Below are the code and all the weights of a small trained network. Each question names an input and a target symbol and asks about switching units off, where a switched-off unit gives its printed mean instead of its output.

import numpy as np


def w(rows, s, z=0):
    codes = np.array(rows[::2]) - 128.0
    scale = np.full(codes.shape[1], s)
    scale[-1] = z or s
    return codes * scale


def f(y):
    return y / 2 * (1 + np.tanh(0.7978845608 * (y + 0.044715 * y**3)))


def softmax(a):
    e = np.exp(a - a.max(-1, keepdims=True))
    return e / e.sum(-1, keepdims=True)


def log_softmax(a):
    a = a - a.max(-1, keepdims=True)
    return a - np.log(np.exp(a).sum(-1, keepdims=True))


def net(x, mask):
    ids = ['βγθτφψ'.index(c) for c in x.split()]
    T = len(ids)
    res = E[ids] + P[:T]
    u = 0
    for l in range(2):
        r = res
        for j in range(2):
            rows = slice(2 * j, 2 * j + 2)
            q, k, v = (r @ M[l][rows].T for M in (Q, K, V))
            z = softmax(np.where(np.tri(T) > 0, q @ k.T / 2**0.5, -1e9)) @ v
            o = O[l][rows]
            res = res + np.where(mask[u + j], z, o[:, -1]) @ o[:, :-1]
        u += 2
        y = f(res @ A[l][:, :-1].T + A[l][:, -1])
        res = res + np.where(mask[u : u + 12], y, B[l][:, -1]) @ B[l][:, :-1]
        u += 12
    return log_softmax(res[-1] @ U[:, :-1].T + U[:, -1])


Q, K, V, O, A, B = {}, {}, {}, {}, {}, {}
E = w([
[73,129,209,158,61,189],'β',
[171,1,137,61,151,152],'γ',
[72,142,23,166,209,119],'θ',
[121,139,150,98,211,183],'τ',
[234,121,57,75,196,185],'φ',
[63,117,207,101,83,34],'ψ',
],0.015)
P = w([
[179,25,159,254,212,63],'0',
[91,70,37,176,55,183],'1',
[119,125,92,131,112,177],'2',
[140,157,130,103,122,167],'3',
[165,177,154,79,122,158],'4',
[181,190,171,69,111,151],'5',
[202,194,181,61,104,143],'6',
],0.0069)
Q[0] = w([
[156,216,186,247,182,99],'0.h1',
[157,141,240,253,99,69],'0.h1',
[176,119,79,113,133,36],'0.h2',
[189,111,165,220,137,80],'0.h2',
],0.0064)
K[0] = w([
[149,245,91,160,54,111],'0.h1',
[100,119,254,147,111,81],'0.h1',
[160,136,101,52,180,101],'0.h2',
[157,158,162,144,114,218],'0.h2',
],0.0068)
V[0] = w([
[143,29,116,114,68,43],'0.h1',
[65,147,193,104,86,144],'0.h1',
[89,157,172,93,126,60],'0.h2',
[87,59,142,254,121,212],'0.h2',
],0.0085)
O[0] = w([
[88,129,131,2,115,130,169],'0.h1',
[160,174,42,69,71,144,88],'0.h1',
[165,140,125,39,232,106,98],'0.h2',
[155,53,81,198,52,44,253],'0.h2',
],0.0087,0.0045)
A[0] = w([
[168,137,93,182,162,186,53],'0.n1',
[166,108,157,105,206,109,46],'0.n2',
[132,71,141,135,139,175,174],'0.n3',
[170,181,103,146,133,161,143],'0.n4',
[141,167,134,138,161,151,54],'0.n5',
[62,130,165,159,99,137,64],'0.n6',
[86,129,132,159,159,159,31],'0.n7',
[112,113,156,93,134,220,2],'0.n8',
[145,186,48,138,82,131,151],'0.n9',
[125,158,109,203,94,130,130],'0.n10',
[189,122,8,105,132,154,33],'0.n11',
[51,153,134,139,108,226,6],'0.n12',
],0.015,0.0072)
B[0] = w([
[91,137,139,82,97,104,207],'0.n1',
[152,116,59,137,92,101,185],'0.n2',
[165,121,100,126,131,157,254],'0.n3',
[98,101,109,69,80,120,150],'0.n4',
[110,147,119,59,86,130,131],'0.n5',
[157,119,71,154,123,65,168],'0.n6',
[117,128,146,90,163,126,144],'0.n7',
[103,182,123,89,109,90,138],'0.n8',
[90,110,180,85,177,120,170],'0.n9',
[134,109,101,80,162,160,239],'0.n10',
[181,137,118,255,126,130,142],'0.n11',
[102,123,61,158,148,131,133],'0.n12',
],0.014,0.0072)
Q[1] = w([
[151,199,84,55,201,119],'1.h1',
[199,171,165,81,56,222],'1.h1',
[253,111,137,86,173,209],'1.h2',
[110,146,119,207,121,45],'1.h2',
],0.011)
K[1] = w([
[35,210,220,96,249,81],'1.h1',
[175,166,251,81,21,255],'1.h1',
[81,182,222,80,119,43],'1.h2',
[200,20,67,152,208,102],'1.h2',
],0.0092)
V[1] = w([
[60,181,117,111,37,127],'1.h1',
[215,168,26,150,162,162],'1.h1',
[116,113,198,128,78,2],'1.h2',
[153,146,119,56,140,118],'1.h2',
],0.0066)
O[1] = w([
[51,128,77,162,205,144,2],'1.h1',
[180,254,147,108,68,77,191],'1.h1',
[145,208,118,85,184,30,113],'1.h2',
[206,201,162,117,143,178,194],'1.h2',
],0.0079,0.0037)
A[1] = w([
[141,155,205,148,210,134,78],'1.n1',
[93,130,144,50,95,203,27],'1.n2',
[112,126,188,226,50,96,79],'1.n3',
[75,132,86,202,214,160,124],'1.n4',
[173,83,57,250,120,102,87],'1.n5',
[111,49,133,104,48,118,182],'1.n6',
[185,98,98,200,72,104,180],'1.n7',
[56,157,158,114,126,120,131],'1.n8',
[149,77,65,188,90,154,126],'1.n9',
[144,93,103,116,123,202,1],'1.n10',
[122,184,178,100,49,153,161],'1.n11',
[85,167,64,64,166,112,123],'1.n12',
],0.012,0.0069)
B[1] = w([
[251,218,168,122,81,127,128],'1.n1',
[153,163,96,95,128,123,156],'1.n2',
[162,132,196,73,146,82,152],'1.n3',
[219,92,223,177,79,175,138],'1.n4',
[223,170,198,148,99,123,183],'1.n5',
[103,181,149,123,155,141,250],'1.n6',
[96,93,77,154,147,144,225],'1.n7',
[129,95,66,161,94,101,148],'1.n8',
[82,100,158,127,131,146,202],'1.n9',
[103,164,134,119,94,71,153],'1.n10',
[126,90,101,163,155,114,176],'1.n11',
[119,117,173,183,126,120,200],'1.n12',
],0.013,0.016)
U = w([
[138,93,151,200,96,159,183],'β',
[31,86,36,159,153,144,253],'γ',
[172,113,80,51,83,142,144],'θ',
[144,255,140,139,160,148,68],'τ',
[138,157,75,177,46,84,21],'φ',
[108,119,144,134,50,33,29],'ψ',
],0.0089,0.0041)

Each question gives the input, a string of symbols that net reads in full, and the target symbol t.
The units are the heads (2 rows each of Q, K, V and O) and the neurons (one row each of A and B). Each row of codes is followed by its name. A weight is (code - 128) times the scale printed after its matrix; where a second scale follows, it is the last column's (O, A, B and U).
mask holds one flag per unit, layer by layer, with each layer's heads first. A switched-off unit (its flag False) gives its mean, the last column of its rows in O or B, instead of its output. The means were averaged over made-up inputs and are rounded, as every weight is.
A unit's drop is (log p(t) with every unit on - log p(t) with that unit switched off) / (log p(t) with every unit on - log p(t) with every unit switched off).
The circuit of an input: a set's keep is (log p(t) with only the set's units on - log p(t) with every unit switched off) / (log p(t) with every unit on - log p(t) with every unit switched off). Starting from the 12 units with the biggest drops (on a tie, the unit counted first), units are removed one at a time, each time the one whose removal leaves the highest keep (on an exact tie, the one counted first), for as long as the keep stays at least 0.8.
units of the circuit, in order: the units of the circuit, biggest drop first
k most important neurons: the k neurons with the biggest drops, biggest first
k most important neurons of layer l: the k neurons of layer l with the biggest drops, biggest first
heads that matter: for each layer, one digit per head in row order, 1 if its drop is at least 0.15 and else 0, layers parted by /
input ψ ψ φ θ ψ ψ, target τ: heads that matter => 11 / 11
input ψ ψ τ, target β: 3 most important neurons of layer 1 => 1.n4; 1.n12; 1.n6
input τ β φ, target β: 2 most important neurons of layer 0 => 0.n11; 0.n9
input β θ θ β τ β, target θ: units of the circuit, in order => 0.h1; 0.n10; 1.n12
input φ τ φ, target γ: 3 most important neurons => 1.n5; 0.n9; 0.n1
input φ β γ φ τ, target β: heads that matter => 11 / 01
input ψ τ ψ β ψ θ, target β: 4 most important neurons of layer 0 => 0.n3; 0.n11; 0.n10; 0.n4
input θ ψ τ, target τ: 4 most important neurons of layer 0 => 0.n6; 0.n3; 0.n7; 0.n12
input τ ψ ψ φ, target β: units of the circuit, in order => 0.n11
input τ ψ ψ φ τ, target γ: heads that matter => 11 / 10
input γ β θ γ, target γ: heads that matter => 11 / 01
input τ θ τ γ φ ψ β, target γ: units of the circuit, in order => 1.n5; 0.n12
input τ φ ψ φ, target ψ: heads that matter => 11 / 01
input ψ θ γ, target θ: 2 most important neurons of layer 1 => 1.n6; 1.n12
input ψ τ γ τ β φ θ, target β: 3 most important neurons => 1.n4; 0.n3; 1.n12
input ψ γ φ ψ, target γ: units of the circuit, in order => 0.h1; 1.h1
input θ φ θ β β τ θ, target θ: 4 most important neurons of layer 1 => 1.n7; 1.n12; 1.n9; 1.n6
input φ θ β φ, target γ: heads that matter => 11 / 00
input φ θ φ β γ, target β: most important neuron => 0.n1
input β β β, target θ: heads that matter => 11 / 10
input γ ψ τ θ θ γ, target ψ: 4 most important neurons of layer 1 => 1.n12; 1.n6; 1.n7; 1.n2
input β ψ β, target ψ: units of the circuit, in order => 0.h2; 1.h2
input θ ψ ψ, target γ: units of the circuit, in order => 0.h1; 0.h2; 1.h1
input ψ θ φ, target φ: units of the circuit, in order => 0.n11; 1.h1
input θ φ β ψ β, target ψ: most important neuron => 1.n7
input β β θ β ψ φ, target φ: heads that matter => 00 / 01
input γ ψ φ β φ φ γ, target ψ: 3 most important neurons of layer 0 => 0.n8; 0.n10; 0.n6
input β β β θ γ γ, target γ: 2 most important neurons => 0.n10; 1.n7
